Each row was made from one small tree. The marks that hang from a mark follow it in brackets, in alphabetical order. Every link used is in the known rows. Write each row's tree.
Each row is shifted at random along 3 fixed directions that mean nothing.
Known rows:
P(C Q(N Z(F)) S Y): | -183 | -192 | -270 |  -92 | -314 |  224 |  336 | -234 |  -21 | -379 |    6 |  -37 |   89 |  -14 |  605 |   82 |  264 | -586 | -384 |   16 |  121 |  304 |  224 |  204 |    0 |  236 |   49 |  314 |  -70 | -345 |  -22 |   75 |  136 |  240 |  -73 |   86 |    5 | -165 |  -36 |  225 |   32 |   -8 | -236 | -143 |  143 |
S(P(Q) Y): |  -40 |  413 |   80 |  -99 |  192 |  -32 | -199 | -105 |  -25 |  -79 | -244 | -316 |   54 |  -62 | -184 |   31 | -176 |  -16 |  208 | -220 | -192 |   75 | -175 | -194 |  193 |  162 | -272 |   16 | -146 |   45 | -243 |  305 |   -1 | -280 | -179 |  -94 | -216 | -119 | -216 |   -3 |   -8 | -135 |  153 |  161 | -414 |
L(C(S Y)): |  -63 |   97 |  -73 |  104 |  175 |   -3 |   31 | -132 | -203 |    0 |  -22 | -480 |   47 |  -64 |   11 |   93 |  -75 |  -17 |   26 | -389 | -105 |  114 |   59 |    7 |  249 |  312 | -135 |  131 | -181 | -107 | -177 |   59 |   90 | -404 |   51 | -109 | -339 |  -91 |    6 |  -13 |   67 |  -79 |  -87 |   67 | -274 |
N(P(Q S Y) Z): |  -24 |  -26 | -246 |  -54 | -188 |  284 |   50 | -112 | -212 | -279 | -181 |  -34 |   62 |   16 |  280 |  -85 |   50 | -367 | -262 |   94 | -119 |  168 |  -42 |  362 |  -67 |   61 |  117 |   95 | -213 | -375 | -201 | -237 |  -15 |    7 |  -83 |  173 | -109 |  -22 | -145 |  212 |   96 |   14 |  -50 | -262 |   14 |
L(C(F(N)) Y(S(P))): |  262 |  298 |  236 |  412 |  583 |  -88 | -395 |  285 | -100 |  230 | -238 | -139 |   69 |   31 | -290 |  -59 | -420 |  537 |  215 |   65 | -387 | -250 | -219 |  106 |   70 |  -54 |  -40 | -348 |  -25 |  450 |  -60 | -198 | -148 | -506 |   85 |   66 | -142 |  199 |   64 |  -93 | -201 |   27 |  470 |   -3 | -372 |
Y(C(F(N)) S): | -322 | -246 | -201 |   17 | -288 |  145 |  589 | -334 | -223 | -152 |  -42 | -162 |   28 | -186 |  189 |   36 |  237 | -682 | -286 | -160 |  139 |  534 |  287 |  226 |  384 |  161 |  -27 |  412 | -108 | -437 |  -29 |  -68 |  187 |   67 |  232 |  150 | -257 |   69 |   72 |  271 |   42 |   37 | -324 |  -28 |  -55 |
C(F S(P(Q)) Y): |  -90 |   95 |   26 | -100 | -100 |  -12 |  100 | -279 |  -97 | -116 | -110 | -238 |   77 | -238 |   73 |  115 |  154 | -378 | -181 | -157 |  -54 |  228 |  166 | -131 |  204 |  326 | -206 |  137 |   27 |   26 |  -59 |  429 |  302 | -112 |   92 |    2 |   86 | -117 |  -86 |  167 |   60 | -117 |  -72 |  224 | -196 |
S(P(C Q(L(F) N Z)) Y): | -227 |  153 |   31 | -175 |  -68 |  -92 |  174 | -185 |  295 | -292 |  -94 |   55 |   91 |  -82 |  129 |  161 |  218 | -375 |  120 | -221 |   60 |  313 |  105 | -409 |  241 |  459 | -355 |  307 |   38 |   39 |  -74 |  541 |  255 |  163 | -211 | -166 |  -77 | -357 | -108 |  172 |  -58 | -312 | -107 |  173 | -157 |
P(C Q S Y): | -261 | -135 | -238 | -155 | -194 |  186 |  202 | -264 | -116 | -343 |   36 | -459 |   72 |    9 |  424 |    4 |   94 | -438 | -386 |  -49 |   32 |  200 |   55 |  207 |   44 |  216 |   73 |  338 | -210 | -442 |  -81 |  -27 |   83 |   10 |   -8 |   31 | -149 | -153 | -134 |  178 |   94 |  -42 | -136 | -130 |   11 |
C(F(N(L)) Y(S(P(Q(Z))))): |  212 |  166 |  244 |   52 |  154 |  -92 | -307 |  102 |   71 |   26 | -184 |  168 |   43 | -143 | -149 |    3 |  -28 |  167 |   29 |   -7 | -236 |  -16 |   28 | -208 | -106 |    2 | -131 | -191 |   59 |  532 |  -74 |  245 |   20 |  -21 |   37 |   77 |  178 |   60 |   41 |   75 | -243 | -120 |  236 |  144 | -166 |
Z(F(C Y(S(P)))): |  -45 |   44 |  104 |   60 |   53 | -202 |   72 | -101 |   90 | -109 |  105 |   58 |   -2 |   46 |  -14 |  131 |  194 | -333 |   22 |  -82 |    3 |  250 |    8 | -251 |  217 |  144 | -171 |  317 | -130 |   50 |  -48 |   -4 |   15 |   10 |  -66 |  -23 |  -14 | -117 |  181 |  -53 |  -20 | -165 |  -13 |  261 | -266 |
N(L(C(S) F Y) P(Q)): | -131 |   -9 |   41 |  -44 |   68 | -177 |  -43 | -113 |  277 | -230 |   75 |  -78 |  138 |  -37 |  118 |   65 |  247 | -198 |   36 | -130 |  -87 |  216 |   50 | -400 |  268 |  498 | -236 |  278 |  -61 |  138 |   56 |  238 |  238 |  -53 | -121 | -155 | -110 | -334 |  -43 |  219 |   69 | -467 |   42 |  207 | -236 |
Q(S(P Y) Z): |  105 |    5 |  -74 |  116 |  -45 |  200 |  135 |   12 | -207 |  -73 | -259 |  342 |   15 |    6 |  179 |  165 |  100 | -263 |  -43 | -144 |    2 |  137 |  107 |  199 |   18 |  124 |  -80 |   -5 |  -42 |  -82 | -274 |  -80 |  -94 |   27 | -203 |   59 |  130 |   31 |  137 |   28 |  -88 |   70 | -145 | -133 | -146 |
F(C(S Y)): |  113 |  -66 |  -43 |  181 |  179 |  208 |   73 |    6 | -406 |   66 | -151 |  -85 |  -35 |  -47 |  -59 |   -3 | -131 |  -77 | -186 |   -9 |  -47 |   -5 |  -19 |  395 |   83 |    2 |   33 |    1 | -138 | -160 | -216 | -445 |  -10 | -279 |   90 |  164 |  -98 |   89 |  144 |  -24 |  -36 |  251 |   19 | -139 | -140 |
Q(L(F(C(Y)))): |  -57 | -113 |    2 |   43 |   96 |   44 |  171 |  -85 | -111 |  -55 |  -58 |   14 |    0 | -104 |  -58 |   42 |   69 | -200 |   -3 | -166 |   46 |  220 |   86 |  -28 |  204 |  212 | -131 |  187 |  -93 |   26 | -134 |  -41 |  -58 |   -4 |  -11 |  -70 | -212 | -127 |   43 |   60 |  -56 |   16 |  -71 |   22 | -234 |
S(P(Q(Z)) Y(C(F(N)))): |  -71 | -109 |   32 |  -50 | -102 |  129 |  359 |  -69 |  -38 | -185 | -202 |  363 |   19 | -136 |   41 |  103 |  147 | -576 | -214 |  401 |  108 |  219 |   78 |  130 |  163 |   73 | -153 |  198 |   67 | -131 | -120 | -127 |  262 |  243 |  -99 |  251 |  233 |  -17 |  110 |  280 | -116 |   52 |  -17 |  -71 |  -15 |
Y(C S(P(Q(Z(F))))): |  -97 | -100 | -218 |   80 |    8 |  251 |  369 | -145 | -237 |  -82 | -201 |  -61 |   31 |  -28 |   -9 |   38 |    1 | -292 |  -69 |  -51 |  -97 |  355 |  113 |  363 |  220 |   25 |   41 |  139 | -102 | -288 | -253 | -166 |   33 |  -48 |   63 |  138 | -174 |  240 |  -48 |  231 |  -19 |  157 | -119 | -126 | -183 |
P(C(F(L N)) Q(S Z) Y): |   53 | -124 |   32 |  -14 |   -9 |   40 |  -48 |   25 |   70 | -212 |  -89 |  182 |   37 |  -62 |  216 |  -15 |   85 |  -62 | -208 |  177 |  -41 |   41 |   71 |   54 | -249 |   68 |   46 |   45 |  -27 |  153 |  -74 |    7 |   -6 |  225 |   25 |   71 |  132 |  -81 |   51 |  138 | -188 |  -11 |   71 |  -73 |   73 |
L(F(C N(P Z)) Y(S)): |   37 |  196 |  -24 |  331 |  136 |   -8 |  -56 |    5 |  -91 |  -12 | -159 |   14 |   89 |   38 |   37 | -124 | -144 | -139 |   20 |   74 | -155 |   91 | -166 |  179 |  189 |  113 |  -32 |   19 | -105 |  -37 |   20 | -300 |   35 | -246 |  120 |   93 | -326 |   -7 |  -35 |   12 |  -42 |    3 |  120 |   -4 | -198 |
L(F(C N) Y(S)): |   25 |   29 |  342 |  237 |  249 | -401 | -252 |  110 |  259 |    4 |  152 |  231 |   31 |   44 |    9 |   48 |  129 |  -51 |  -40 |  197 |  -82 |   -6 |  -29 | -405 |  141 |   69 | -142 |  124 |  -73 |  420 |  183 | -135 | -144 |   32 |  -70 |   31 |  131 | -108 |  384 |  -87 | -178 | -387 |  210 |  231 | -254 |
Z(F(C L N Y(S))): |  342 |  420 |  271 |  286 |  549 | -218 | -581 |  194 |   29 |  199 | -162 |  -81 |    5 |   80 | -435 | -111 | -345 |  596 |  432 | -261 | -362 | -137 | -285 | -193 |  -66 | -149 | -102 | -223 | -157 |  551 | -159 |  -21 | -277 | -383 |   99 |  -79 | -322 |   62 |    6 | -316 | -248 |   12 |  438 |  256 | -414 |
Q(S(P(C)) Z(F(L Y))): |  -13 |   27 |  -35 |   43 |  -46 | -108 |  133 | -118 |  144 | -191 |    3 |  167 |   44 |   51 |  146 |  206 |  273 | -212 |  154 | -381 |  -16 |  296 |  146 | -245 |   41 |  346 | -157 |  257 |  -58 |   68 | -183 |  302 |    0 |  122 |  -80 | -200 |  -51 | -196 |   53 |  -14 |  -57 | -189 | -186 |  146 | -153 |
Y(S(P(C(F(L N))))): |  -80 |   70 |   48 |   66 |  114 |  -33 |   39 | -100 |  -34 |  -25 | -159 | -217 |   46 |  -86 | -161 |   11 |   29 |   15 |   82 | -270 | -191 |  194 |   41 |  -55 |  181 |  106 |  -82 |   80 |  -85 |   42 | -146 |  198 |  -48 | -136 |  134 |  -12 | -206 |   26 |  -25 |   77 |  -53 | -142 |   67 |   14 | -206 |
Q(L S(Y) Z(F)): |  233 | -151 |  -33 |   95 |  -31 |  168 |  103 |   87 | -103 |  -69 | -163 |  610 |    2 |   11 |  227 |  225 |  221 | -236 |    0 | -233 |   86 |  198 |  228 |   37 |  -97 |  120 | -106 |   -4 |   40 |  229 | -227 |   25 | -141 |  245 | -272 |  -29 |  255 |   14 |  235 |   15 | -202 |   87 | -166 |    7 | -161 |
L(F(C N Y(S(P(Q))))): | -103 |  359 |  -35 |  157 |  121 |  -32 |  -62 | -197 |  -73 |  -42 | -212 | -307 |  100 |  -57 |  -54 | -138 | -158 | -148 |  100 | -158 | -128 |  195 | -166 |   18 |  312 |  164 | -148 |  109 | -169 | -111 |  -47 |   68 |   77 | -339 |  169 |  -13 | -506 | -113 | -237 |  -32 |   25 |    8 |  107 |  167 | -309 |
C(F(L(Y)) S): |  -34 |  -87 |   90 |  -22 |  -56 | -127 |   62 | -228 |  -36 |  -70 |    8 |  -99 |   44 | -185 |   54 |  139 |  241 | -288 | -113 | -230 |    5 |  218 |  246 | -261 |  156 |  307 | -194 |  225 |  -31 |  144 |  -33 |  290 |   78 |   13 |   68 |  -82 |   47 | -164 |  124 |   69 |  -12 | -237 | -117 |  214 | -179 |
Z(F(C L)): | -218 | -243 | -127 |  -79 | -165 |  -14 |  480 | -356 |  -62 | -212 |   86 |  -64 |    2 | -136 |   33 |  144 |  374 | -658 |  -72 | -202 |  189 |  515 |  195 | -120 |  368 |  304 | -200 |  560 | -174 | -326 | -160 |   94 |  100 |  147 |   14 |  -82 | -267 | -272 |   67 |  130 |  129 |  -99 | -290 |  125 | -142 |
F(N(L P(C Q Y(S)) Z)): |   91 |  -44 |   79 |  -18 |   61 |    1 | -215 |  161 |  139 | -197 |  -75 |  238 |   25 |    1 |   11 | -104 |   79 |   48 |  -69 |  165 | -197 |   30 |  -99 |  -36 | -165 |  -47 |   37 |   10 | -129 |  154 | -109 | -167 |  -45 |  133 |  -80 |  169 |   19 |  -47 |   85 |  182 | -147 | -219 |  229 | -148 |   50 |
L(C(S(P(Q(Z))) Y) F(N)): |  -91 | -213 |  131 |   93 |   -1 | -185 |  201 |  -74 |  188 | -148 |   80 |  328 |   88 | -133 |  189 |  202 |  432 | -464 | -258 |  326 |   65 |  181 |  225 | -246 |  264 |  311 | -198 |  265 |   63 |  109 |   73 |   84 |  257 |  202 |  -76 |  115 |  323 | -226 |  331 |  217 |  -13 | -361 |  -21 |   83 |  -20 |
Q(S(P Y)): |  425 |   78 |  315 |  264 |  477 |   58 | -443 |  449 | -151 |  179 | -292 |  473 |  -36 |   99 | -217 |   58 | -158 |  435 |   66 |  148 | -275 | -310 | -160 |  158 | -176 | -288 |   35 | -434 |  -23 |  523 | -225 | -393 | -445 | -158 | -275 |  198 |  430 |  271 |  353 | -146 | -280 |   61 |  441 | -146 | -339 |
P(C Q S(Y)): |   89 |  -56 |  197 |  -82 |  216 |  -67 | -325 |  147 |  136 | -161 |   10 |   73 |   37 |  103 |   80 |   44 |   61 |   60 | -212 |  227 | -122 | -123 |  -58 | -124 | -155 | -103 |   15 |   20 | -133 |  262 |  -71 | -140 | -179 |   63 | -285 |  112 |  331 |  -38 |  236 |   18 | -137 | -296 |  283 |  -26 | -143 |
P(C S Y): | -100 |  146 |   26 |   -4 |  143 | -119 | -208 |  -34 |   40 | -163 |   95 | -569 |   51 |  128 |  145 |   23 | -114 |  154 |   21 | -397 | -191 |   -9 |  -80 | -151 |  -42 |  188 |   12 |  139 | -240 |   45 |  -72 |  105 | -170 | -236 |  -34 | -183 | -254 | -136 |  -41 | -107 |  -42 | -266 |   69 |   33 | -225 |
P(Q S Y(C)): |   53 |  -91 |   51 |   -3 |  168 |   69 | -207 |   92 |  -62 | -113 |  -13 |  -99 |   11 |   88 |  122 |  -26 |  -86 |   72 | -227 |  154 | -168 |  -78 |  -40 |  135 | -155 | -121 |  137 |  -15 | -175 |   89 |  -98 | -298 | -215 |  -17 | -108 |  137 |  135 |  118 |  108 |   51 | -145 |  -39 |  188 | -114 | -142 |

Which tree is each row?
| -203 |  118 | -398 |  144 | -147 |  314 |  390 | -243 | -195 | -167 | -288 | -235 |  137 |  -91 |  264 |  -58 |  -17 | -322 |  149 | -567 |  -21 |  449 |  113 |  300 |  362 |  498 | -114 |  166 |  -56 | -382 | -116 |  173 |  246 | -221 |  143 | -112 | -723 | -146 | -381 |  225 |   92 |  144 | -277 | -128 | -120 |
Q(L(C F) N(P(Y(S)) Z))
|  -68 |   57 |  -74 |  100 |   73 |  104 |  175 | -111 | -256 |  -28 |  -93 | -224 |  -17 |  -10 |  -28 |   23 | -104 | -192 |  -33 | -161 |  -47 |  140 |  -10 |  215 |  198 |  116 |  -33 |  164 | -159 | -233 | -183 | -257 |   34 | -227 |   90 |   70 | -250 |   54 |   21 |  -10 |  -30 |  146 |  -62 |  -33 | -198 |
F(Y(C(S(P))))
|    6 |   65 |  279 |  -27 |  172 | -271 | -364 |  162 |  335 | -154 |   88 |    1 |   32 |   42 |  -16 |   -7 |  137 |  243 |  102 | -210 | -226 |  -40 |  -83 | -466 |  -82 |  108 |  -77 |   62 | -128 |  380 |   28 |  160 | -160 |   23 | -109 |  -66 |  -13 | -214 |  162 |   -9 | -150 | -502 |  277 |   48 | -109 |
F(N(L P(C S Y)))
|  151 |  314 |  188 |  112 |  394 | -144 | -492 |  130 |    4 |   10 |  -91 | -414 |   68 |   95 | -150 |  -90 | -308 |  500 |  160 | -275 | -333 | -152 | -180 | -110 | -122 |  -37 |   34 | -153 | -195 |  410 |  -85 |   41 | -287 | -410 |   23 | -108 | -230 |   11 |  -41 | -199 | -123 | -189 |  356 |   89 | -359 |
P(C(F(Y)) S)
|  -22 |  -23 |  133 |   19 |  167 | -168 |  -79 |   37 |  145 |  -63 |   99 |  -64 |    8 |   44 |  -91 |  111 |   61 |   59 |  140 | -298 | -131 |  128 |   46 | -331 |  125 |  217 | -156 |  180 | -104 |  249 |  -96 |   35 |  -43 |  -42 |  -95 | -118 |  -68 |  -45 |  136 |   53 | -162 | -302 |   28 |  130 | -267 |
N(L(Y(C S(P))))
|  137 |   97 |  117 |  210 |  281 | -137 | -184 |  121 |  115 |   24 |  -98 |  221 |   45 |   14 |  -63 |   45 |  -35 |  222 |  240 | -191 | -132 |   59 |   65 | -233 |    4 |  147 | -142 |  -30 |  -75 |  403 | -127 |   69 | -191 |  -23 |  -80 | -129 | -186 |  -73 |  131 |  -64 | -222 | -169 |   69 |   71 | -232 |
Q(L(C F(N Y(S))) Z)
|    1 | -147 |   21 |  -15 | -171 |  108 |  239 | -173 | -246 |  -91 | -128 |  105 |   32 | -194 |  173 |  146 |  230 | -579 | -333 |   31 |  128 |  221 |  227 |   90 |  182 |  144 | -139 |  171 |   10 |  -45 |  -54 |    2 |  154 |   48 |  -42 |  158 |  259 |  -35 |  208 |  137 |    6 |  -22 | -126 |   70 | -130 |
C(F S(Y))
|  -31 | -298 |  -43 |   40 | -202 |  101 |  406 | -188 | -172 | -120 |    0 |  313 |  -40 | -168 |  107 |   93 |  344 | -690 | -268 |  227 |  201 |  305 |  160 |  130 |  192 |   39 |  -91 |  344 |  -66 | -226 |  -95 | -213 |   23 |  302 |   31 |  216 |   47 | -102 |  222 |  105 |  -18 |  163 | -136 |  -39 |   43 |
Z(F(L N Y))
| -179 |  -25 |  -85 | -135 |  -90 |   19 |  109 | -199 |  125 | -301 |  -26 | -137 |  105 |  -63 |  129 |  -36 |  211 | -325 |  -67 | -143 |  -37 |  292 |   21 | -136 |  189 |  379 | -116 |  312 |  -97 |  -93 |  -25 |  144 |  242 |    1 |   -8 |  -57 | -203 | -275 | -174 |  234 |   85 | -240 |  -14 |   88 | -122 |
N(L(F(Y)) P(C(S) Q))
| -115 | -114 |  208 |  -48 |   86 | -160 |  158 |   -8 |  100 | -141 |   65 |   34 |  -14 |  -95 | -108 |  140 |  196 | -215 | -108 |  155 |  -35 |  115 |   60 | -205 |  142 |  155 | -120 |  224 |  -22 |  125 |  -59 |   33 |   29 |  105 |  -55 |   50 |  176 | -115 |  210 |  126 |  -57 | -234 |   79 |   14 | -130 |
S(P(C(F Y)))
|  -28 | -272 |   77 |   26 |   40 |  -27 |  179 |  -68 |  -56 | -103 |   37 |   -2 |   11 | -102 |   34 |   99 |  186 | -222 | -230 |   77 |   22 |  116 |  169 |    4 |   70 |  161 |  -30 |  219 |  -26 |   63 |  -47 |  -94 |   45 |   79 |   65 |   60 |  123 |  -76 |  232 |  120 |  -62 | -118 |  -10 |  -26 |  -45 |
P(C(F(L(Y)) S))
|   56 |  247 |  -65 |  -26 |  131 |   50 | -128 | -107 |   40 | -125 | -212 | -160 |   99 |  -58 |   66 |   28 |  -67 |   67 |  151 | -334 | -142 |  157 |   54 |  -93 |   10 |  207 | -154 |    3 |  -62 |  138 | -187 |  387 |   85 | -144 |  -61 | -111 | -237 | -126 | -161 |   31 |  -70 |  -91 |   27 |  125 | -188 |
P(C(S(Y)) Q(N Z(F(L))))
|   72 |  -70 |   76 |  -61 |   23 |  -79 |  -76 |   18 |  138 | -185 |    3 |  388 |   19 |   15 |  180 |  157 |  244 | -233 |  -84 |   53 |    3 |  197 |  140 | -217 |  -61 |   44 | -105 |  127 |  -99 |  228 | -129 |   54 | -111 |  242 | -309 |   20 |  273 |  -43 |  243 |   71 | -125 | -221 |  -31 |  148 | -206 |
P(Q(S(Y(C)) Z(F)))
|  171 |  174 |   28 |  401 |  415 |  127 |  -65 |  104 | -297 |  183 | -318 | -170 |  104 |  -90 | -176 |  -46 | -285 |  200 |   64 |   49 | -256 |  -99 | -126 |  352 |  248 |   80 |  -40 | -250 |    6 |  124 | -117 | -192 |   60 | -508 |  166 |  126 | -209 |  106 |  -36 |   11 |  -45 |  169 |  297 | -104 | -284 |
L(C(S(P) Y) F(N))
| -204 | -280 | -229 |   31 | -186 |  258 |  509 | -211 | -370 | -152 |    1 | -219 |  -32 |  -74 |  260 |   79 |   72 | -561 | -339 |  -42 |  126 |  268 |  160 |  411 |  200 |  175 |   52 |  332 | -143 | -503 | -139 | -365 |  107 |    5 |   93 |  143 | -133 |   44 |   92 |  169 |   19 |  218 | -286 | -185 |  -21 |
P(Y(C(S)))
|  438 |   92 |  130 |  229 |  522 |  241 | -562 |  385 | -258 |  149 | -373 |  181 |    7 |   44 | -136 | -156 | -418 |  635 |   36 |  148 | -359 | -325 | -206 |  372 | -337 | -297 |  178 | -564 |  -72 |  544 | -228 | -358 | -505 | -217 | -120 |  127 |  114 |  306 |  -18 |  -71 | -298 |  323 |  493 | -183 | -345 |
P(Q(L(F) S) Y)
|  411 |   13 |  356 |  208 |  617 | -125 | -570 |  453 |   12 |  181 |  -40 |  169 |  -42 |  100 | -367 |   -6 | -276 |  715 |  203 |    8 | -348 | -318 | -140 | -129 | -208 | -188 |   19 | -311 | -104 |  730 | -172 | -385 | -401 | -216 | -170 |   32 |  143 |  193 |  321 | -123 | -350 | -137 |  464 |  -23 | -345 |
N(L(Y(C(S))))
| -288 | -195 |  -12 |  -72 | -230 | -110 |  392 | -294 |   59 | -199 |  148 |   11 |  -47 | -134 |   98 |   76 |  331 | -601 | -133 | -109 |  217 |  362 |  173 | -195 |  260 |  267 | -188 |  572 | -146 | -317 |  -45 |  -38 |  166 |  263 |  138 |   29 | -247 | -266 |  161 |   82 |  -60 |  -89 | -273 |   73 |   71 |
F(L N Y(C))
| -122 |  144 |  -97 | -225 | -125 |   76 |  -86 | -209 |   69 | -272 | -126 | -248 |  111 |  -37 |  141 |    0 |  149 | -234 |   41 | -474 |  -98 |  266 |    2 | -222 |  136 |  338 | -191 |  205 | -160 | -102 | -137 |  362 |  122 |  -95 | -155 | -134 | -241 | -259 | -255 |  161 |   86 | -298 |  -43 |  107 | -215 |
N(L P(Q S(Y)))
|  206 |  124 | -313 |   85 |   92 |  500 |  -57 |   29 | -435 |  -86 | -435 |  -85 |   62 |  -38 |  -73 | -235 | -357 |   20 |   28 |   29 | -248 |   60 | -227 |  640 |  -48 |    4 |   96 | -179 | -196 | -269 | -384 | -433 |  -11 | -315 |    2 |  161 | -472 |  111 | -385 |  215 |   21 |  353 |  124 | -357 | -114 |
N(L(Y) P(Q) Z)
|  156 |   28 |  100 |  141 |  141 |  -63 | -193 |  163 |  138 |  -97 |  -62 |  282 |   50 |   61 |   70 |   34 |  134 |  102 |  107 |  -80 | -195 |   45 |   20 | -107 |  -54 |   68 |  -27 |  -42 |  -60 |  282 |  -54 |  -25 | -148 |   27 | -144 |   45 |   26 |  -73 |  162 |   23 | -104 | -228 |  160 |  -70 |  -92 |
Q(N(P(S Y) Z(F(L(C)))))
|  -41 |   92 |  161 | -102 |   93 | -237 | -253 |   40 |  344 | -228 |   23 |  123 |   48 |   11 |  119 |   78 |  190 |   92 |  129 | -242 | -162 |  119 |   63 | -494 | -100 |  311 | -151 |   92 |  -82 |  363 |  -33 |  373 |  -77 |  119 | -195 | -206 |   27 | -233 |   37 |   76 | -101 | -419 |   53 |  182 | -216 |
N(P(Q(L(C(F)) S Z) Y))
| -127 | -153 |  -18 |   84 |   -3 |   17 |  289 | -151 | -157 | -102 |   12 |    0 |    6 | -103 |   40 |   37 |  130 | -471 | -204 |  136 |  109 |  238 |   62 |   90 |  288 |  168 |  -86 |  297 | -136 | -174 |  -54 | -262 |   19 |   -3 |   11 |   75 | -127 | -128 |  128 |   84 |   40 |    4 |  -97 |   -1 | -181 |
L(F(C(Y)))
